Here is a tiny trained network, its code and every weight. The questions are about switching its units off for an input and a class, where a switched-off unit gives its printed mean instead of its output.

import numpy as np


def w(rows, s, z=0):
    codes = np.array(rows[::2]) - 128.0
    scale = np.full(codes.shape[1], s)
    scale[-1] = z or s
    return codes * scale


def f(y):
    return np.maximum(y, 0)


def log_softmax(a):
    a = a - a.max(-1, keepdims=True)
    return a - np.log(np.exp(a).sum(-1, keepdims=True))


def net(x, mask):
    res = np.array(x, float).reshape(1, 5) / 4 @ E
    y = f(res @ A[0][:, :-1].T + A[0][:, -1])
    res = res + np.where(mask, y, B[0][:, -1]) @ B[0][:, :-1]
    return log_softmax(res[-1] @ U[:, :-1].T + U[:, -1])


A, B = {}, {}
E = w([
[93,92,89,232,226],'x0',
[120,123,127,115,142],'x1',
[98,170,106,121,137],'x2',
[2,80,200,149,46],'x3',
[98,34,22,63,118],'x4',
],0.0084)
A[0] = w([
[220,196,69,128,144,3],'neuron 1',
[152,169,145,149,114,164],'neuron 2',
[93,170,163,132,138,108],'neuron 3',
[122,114,143,75,146,196],'neuron 4',
[177,20,157,254,153,108],'neuron 5',
[46,94,148,143,49,8],'neuron 6',
[123,84,140,239,192,121],'neuron 7',
[163,153,220,98,156,205],'neuron 8',
[149,119,172,87,106,146],'neuron 9',
[141,168,179,60,36,111],'neuron 10',
[159,160,210,155,181,167],'neuron 11',
[45,127,111,211,192,161],'neuron 12',
[83,215,172,178,92,121],'neuron 13',
[15,98,189,164,84,79],'neuron 14',
[154,183,224,119,178,88],'neuron 15',
[205,134,193,86,50,83],'neuron 16',
[182,156,190,141,174,135],'neuron 17',
[139,178,160,163,112,9],'neuron 18',
[122,79,54,80,101,114],'neuron 19',
[223,141,88,145,168,5],'neuron 20',
[125,100,58,64,129,131],'neuron 21',
[101,120,36,145,98,181],'neuron 22',
],0.0085,0.0028)
B[0] = w([
[199,133,190,124,193,200],'neuron 1',
[120,108,123,149,83,175],'neuron 2',
[102,65,185,138,101,165],'neuron 3',
[88,125,69,158,105,168],'neuron 4',
[97,210,67,97,119,202],'neuron 5',
[213,117,166,104,194,226],'neuron 6',
[114,209,41,86,94,209],'neuron 7',
[113,110,120,156,71,210],'neuron 8',
[98,206,53,82,97,185],'neuron 9',
[119,202,56,75,134,254],'neuron 10',
[121,85,91,193,96,205],'neuron 11',
[119,169,68,40,114,216],'neuron 12',
[98,80,155,148,124,213],'neuron 13',
[254,124,230,36,211,254],'neuron 14',
[122,94,130,202,94,201],'neuron 15',
[123,167,51,100,129,226],'neuron 16',
[143,76,142,146,50,193],'neuron 17',
[154,97,131,171,81,162],'neuron 18',
[118,27,114,190,123,206],'neuron 19',
[193,111,158,71,192,192],'neuron 20',
[117,73,157,213,75,200],'neuron 21',
[125,85,187,167,104,192],'neuron 22',
],0.0059,0.0078)
U = w([
[237,122,226,62,233,47],'0',
[69,209,1,66,92,44],'1',
[106,117,130,146,123,254],'2',
[94,30,144,242,49,54],'3',
[112,130,122,129,130,193],'4',
],0.0078,0.0064)

Each question gives the input, the list of numbers given to net, and the class t.
The units are the neurons (one row each of A and B). Each row of codes is followed by its name. A weight is (code - 128) times the scale printed after its matrix; where a second scale follows, it is the last column's (A, B and U).
mask holds one flag per neuron, in row order. A switched-off neuron (its flag False) gives its mean, the last column of its row in B, instead of its output. The means were averaged over made-up inputs and are rounded, as every weight is.
A unit's drop is (log p(t) with every unit on - log p(t) with that unit switched off) / (log p(t) with every unit on - log p(t) with every unit switched off).
The circuit of an input: a set's keep is (log p(t) with only the set's units on - log p(t) with every unit switched off) / (log p(t) with every unit on - log p(t) with every unit switched off). Starting from the 12 units with the biggest drops (on a tie, the unit counted first), units are removed one at a time, each time the one whose removal leaves the highest keep (on an exact tie, the one counted first), for as long as the keep stays at least 0.8.
units of the circuit, in order: the units of the circuit, biggest drop first
unit that matters most: the unit with the biggest drop
k most important neurons: the k neurons with the biggest drops, biggest first
drop when u is switched off: that unit's drop, to one decimal
input [-8,-5,-3,0,-4], class 1: units of the circuit, in order => [neuron 10; neuron 16]
input [4,5,-6,1,8], class 3: units of the circuit, in order => [neuron 19; neuron 21]
input [8,6,7,3,5], class 1: most important neuron => [neuron 12]
input [8,7,4,-2,-4], class 1: units of the circuit, in order => [neuron 7; neuron 12]
input [0,-5,3,7,2], class 0: units of the circuit, in order => [neuron 14; neuron 6]
input [-4,0,-7,7,7], class 0: units of the circuit, in order => [neuron 14; neuron 6]
input [-6,-7,-1,-5,8], class 3: units of the circuit, in order => [neuron 21; neuron 19]
input [6,6,6,0,-2], class 1: units of the circuit, in order => [neuron 12; neuron 7]
input [8,3,0,5,-1], class 1: units of the circuit, in order => [neuron 7; neuron 12]
input [-8,4,-6,-7,-8], class 1: 3 most important neurons => [neuron 16; neuron 10; neuron 14]
input [8,-2,-7,5,-1], class 1: units of the circuit, in order => [neuron 7; neuron 5]
input [7,3,-4,-3,-6], class 1: 3 most important neurons => [neuron 7; neuron 5; neuron 12]
input [-8,-1,-3,-6,1], class 1: 3 most important neurons => [neuron 14; neuron 16; neuron 10]
input [7,7,4,6,-3], class 1: units of the circuit, in order => [neuron 12]
input [-6,-3,6,6,-5], class 0: 3 most important neurons => [neuron 14; neuron 6; neuron 7]
input [-3,-8,-6,-5,-4], class 2: 2 most important neurons => [neuron 14; neuron 6]
input [-7,-3,7,-8,6], class 0: 2 most important neurons => [neuron 1; neuron 20]
input [8,-2,0,7,-2], class 1: drop when neuron 12 is switched off => 0.6
input [4,-5,6,-7,4], class 0: drop when neuron 20 is switched off => 0.4
input [8,6,-5,8,7], class 0: drop when neuron 6 is switched off => 0.3
input [-7,-5,1,8,-1], class 0: drop when neuron 6 is switched off => 0.3
input [-6,4,1,1,-8], class 3: unit that matters most => neuron 15
